Here is a tiny trained network, its code and every weight. The questions are about switching its units off for an input and a target symbol, where a switched-off unit gives its printed mean instead of its output.

import numpy as np


def w(rows, s, z=0):
    codes = np.array(rows[::2]) - 128.0
    scale = np.full(codes.shape[1], s)
    scale[-1] = z or s
    return codes * scale


def norm(h):
    return h / np.sqrt((h * h).mean(-1, keepdims=True) + 1e-5)


def softmax(a):
    e = np.exp(a - a.max(-1, keepdims=True))
    return e / e.sum(-1, keepdims=True)


def log_softmax(a):
    a = a - a.max(-1, keepdims=True)
    return a - np.log(np.exp(a).sum(-1, keepdims=True))


def net(x, mask):
    ids = ['ΓΛΦΨβδεθμ'.index(c) for c in x.split()]
    T = len(ids)
    res = E[ids] + P[:T]
    u = 0
    for l in range(3):
        r = norm(res)
        for j in range(2):
            rows = slice(2 * j, 2 * j + 2)
            q, k, v = (r @ M[l][rows].T for M in (Q, K, V))
            z = softmax(np.where(np.tri(T) > 0, q @ k.T / 2**0.5, -1e9)) @ v
            o = O[l][rows]
            res = res + np.where(mask[u + j], z, o[:, -1]) @ o[:, :-1]
        u += 2
    return log_softmax(norm(res)[-1] @ U[:, :-1].T + U[:, -1])


Q, K, V, O = {}, {}, {}, {}
E = w([
[68,144,50],'Γ',
[124,130,216],'Λ',
[52,125,90],'Φ',
[142,235,200],'Ψ',
[111,212,143],'β',
[195,142,84],'δ',
[101,247,133],'ε',
[102,202,99],'θ',
[165,109,78],'μ',
],0.013)
P = w([
[193,161,189],'0',
[198,209,114],'1',
[209,203,196],'2',
[252,154,145],'3',
[104,128,182],'4',
[52,147,168],'5',
[110,134,179],'6',
[104,188,127],'7',
[111,188,146],'8',
[5,168,140],'9',
],0.0038)
Q[0] = w([
[126,101,140],'0.h1',
[66,140,254],'0.h1',
[132,207,153],'0.h2',
[113,124,123],'0.h2',
],0.021)
K[0] = w([
[134,185,139],'0.h1',
[91,4,161],'0.h1',
[131,70,191],'0.h2',
[149,143,148],'0.h2',
],0.019)
V[0] = w([
[79,109,120],'0.h1',
[146,93,71],'0.h1',
[121,2,126],'0.h2',
[92,179,3],'0.h2',
],0.014)
O[0] = w([
[130,144,77,163],'0.h1',
[128,63,56,109],'0.h1',
[2,29,189,2],'0.h2',
[203,58,4,223],'0.h2',
],0.0097,0.0092)
Q[1] = w([
[152,45,204],'1.h1',
[240,62,91],'1.h1',
[149,17,166],'1.h2',
[248,74,154],'1.h2',
],0.015)
K[1] = w([
[89,81,195],'1.h1',
[167,7,140],'1.h1',
[242,123,71],'1.h2',
[209,20,171],'1.h2',
],0.012)
V[1] = w([
[209,93,59],'1.h1',
[155,131,3],'1.h1',
[95,115,255],'1.h2',
[146,68,81],'1.h2',
],0.0092)
O[1] = w([
[10,174,148,229],'1.h1',
[81,182,126,252],'1.h1',
[37,2,92,39],'1.h2',
[109,113,176,141],'1.h2',
],0.0087,0.011)
Q[2] = w([
[128,7,148],'2.h1',
[156,174,49],'2.h1',
[190,173,200],'2.h2',
[134,52,123],'2.h2',
],0.018)
K[2] = w([
[151,20,240],'2.h1',
[85,195,118],'2.h1',
[114,8,105],'2.h2',
[225,153,34],'2.h2',
],0.014)
V[2] = w([
[65,77,59],'2.h1',
[209,3,106],'2.h1',
[68,162,158],'2.h2',
[159,157,242],'2.h2',
],0.02)
O[2] = w([
[9,153,67,111],'2.h1',
[201,138,21,5],'2.h1',
[105,98,176,150],'2.h2',
[176,40,188,145],'2.h2',
],0.015,0.021)
U = w([
[153,29,254,193],'Γ',
[17,44,190,183],'Λ',
[207,150,165,170],'Φ',
[136,223,51,199],'Ψ',
[131,113,186,3],'β',
[207,181,155,38],'δ',
[125,64,125,84],'ε',
[208,178,108,52],'θ',
[42,220,144,151],'μ',
],0.0089,0.0028)

Each question gives the input, a string of symbols that net reads in full, and the target symbol t.
The units are the heads (2 rows each of Q, K, V and O). Each row of codes is followed by its name. A weight is (code - 128) times the scale printed after its matrix; where a second scale follows, it is the last column's (O and U).
mask holds one flag per head, layer by layer. A switched-off head (its flag False) gives its mean, the last column of its rows in O, instead of its output. The means were averaged over made-up inputs and are rounded, as every weight is.
A unit's drop is (log p(t) with every unit on - log p(t) with that unit switched off) / (log p(t) with every unit on - log p(t) with every unit switched off).
The circuit of an input: a set's keep is (log p(t) with only the set's units on - log p(t) with every unit switched off) / (log p(t) with every unit on - log p(t) with every unit switched off). Starting from all 6 units, units are removed one at a time, each time the one whose removal leaves the highest keep (on an exact tie, the one counted first), for as long as the keep stays at least 0.8.
circuit, biggest first: the units of the circuit, biggest drop first
unit that matters most: the unit with the biggest drop
which heads matter: for each layer, one digit per head in row order, 1 if its drop is at least 0.15 and else 0, layers parted by /
drop of u: that unit's drop, to one decimal
input ε Φ β β β Φ Φ Λ θ, target Γ: circuit, biggest first : (0.h2, 2.h2, 1.h1)
input Λ Γ Φ β, target Γ: which heads matter : 01 / 10 / 01
input β ε θ ε Λ Γ Φ Γ δ, target Λ: circuit, biggest first : (0.h2, 1.h2)
input Γ δ θ, target Ψ: circuit, biggest first : (0.h2, 2.h2)
input Λ Φ β Φ, target Λ: unit that matters most : 1.h2
input Γ ε Γ ε, target Ψ: which heads matter : 01 / 00 / 01
input Γ Φ Φ Γ, target Ψ: which heads matter : 01 / 00 / 00
input Ψ Λ Λ Φ, target Γ: which heads matter : 10 / 10 / 01
input Φ Φ Φ Γ Γ Φ Φ Γ, target Ψ: which heads matter : 11 / 00 / 01
input μ Γ Γ Λ θ ε, target Γ: circuit, biggest first : (1.h1, 2.h2, 0.h2)
input Γ ε Γ θ, target Ψ: circuit, biggest first : (0.h2, 2.h2)
input Γ Φ Γ Ψ, target Ψ: circuit, biggest first : (0.h2, 2.h1)
input θ Ψ ε Ψ ε δ Φ Λ Γ, target Γ: circuit, biggest first : (2.h2, 0.h2)
input Γ θ β, target Ψ: unit that matters most : 0.h2
input Λ δ δ δ δ Ψ Γ ε Φ Ψ, target Λ: which heads matter : 01 / 01 / 11
input Λ ε Φ μ Φ θ β μ, target Λ: circuit, biggest first : (0.h2, 1.h2, 2.h1)
input Φ Φ Φ Λ Ψ, target Γ: which heads matter : 01 / 11 / 01
input Γ Φ β, target Ψ: drop of 2.h1 : 0.2
input Φ μ δ Λ Γ Ψ Γ β ε, target Γ: drop of 0.h2 : 0.6
input Λ β Γ Γ θ β Γ, target Λ: drop of 2.h1 : 0.7
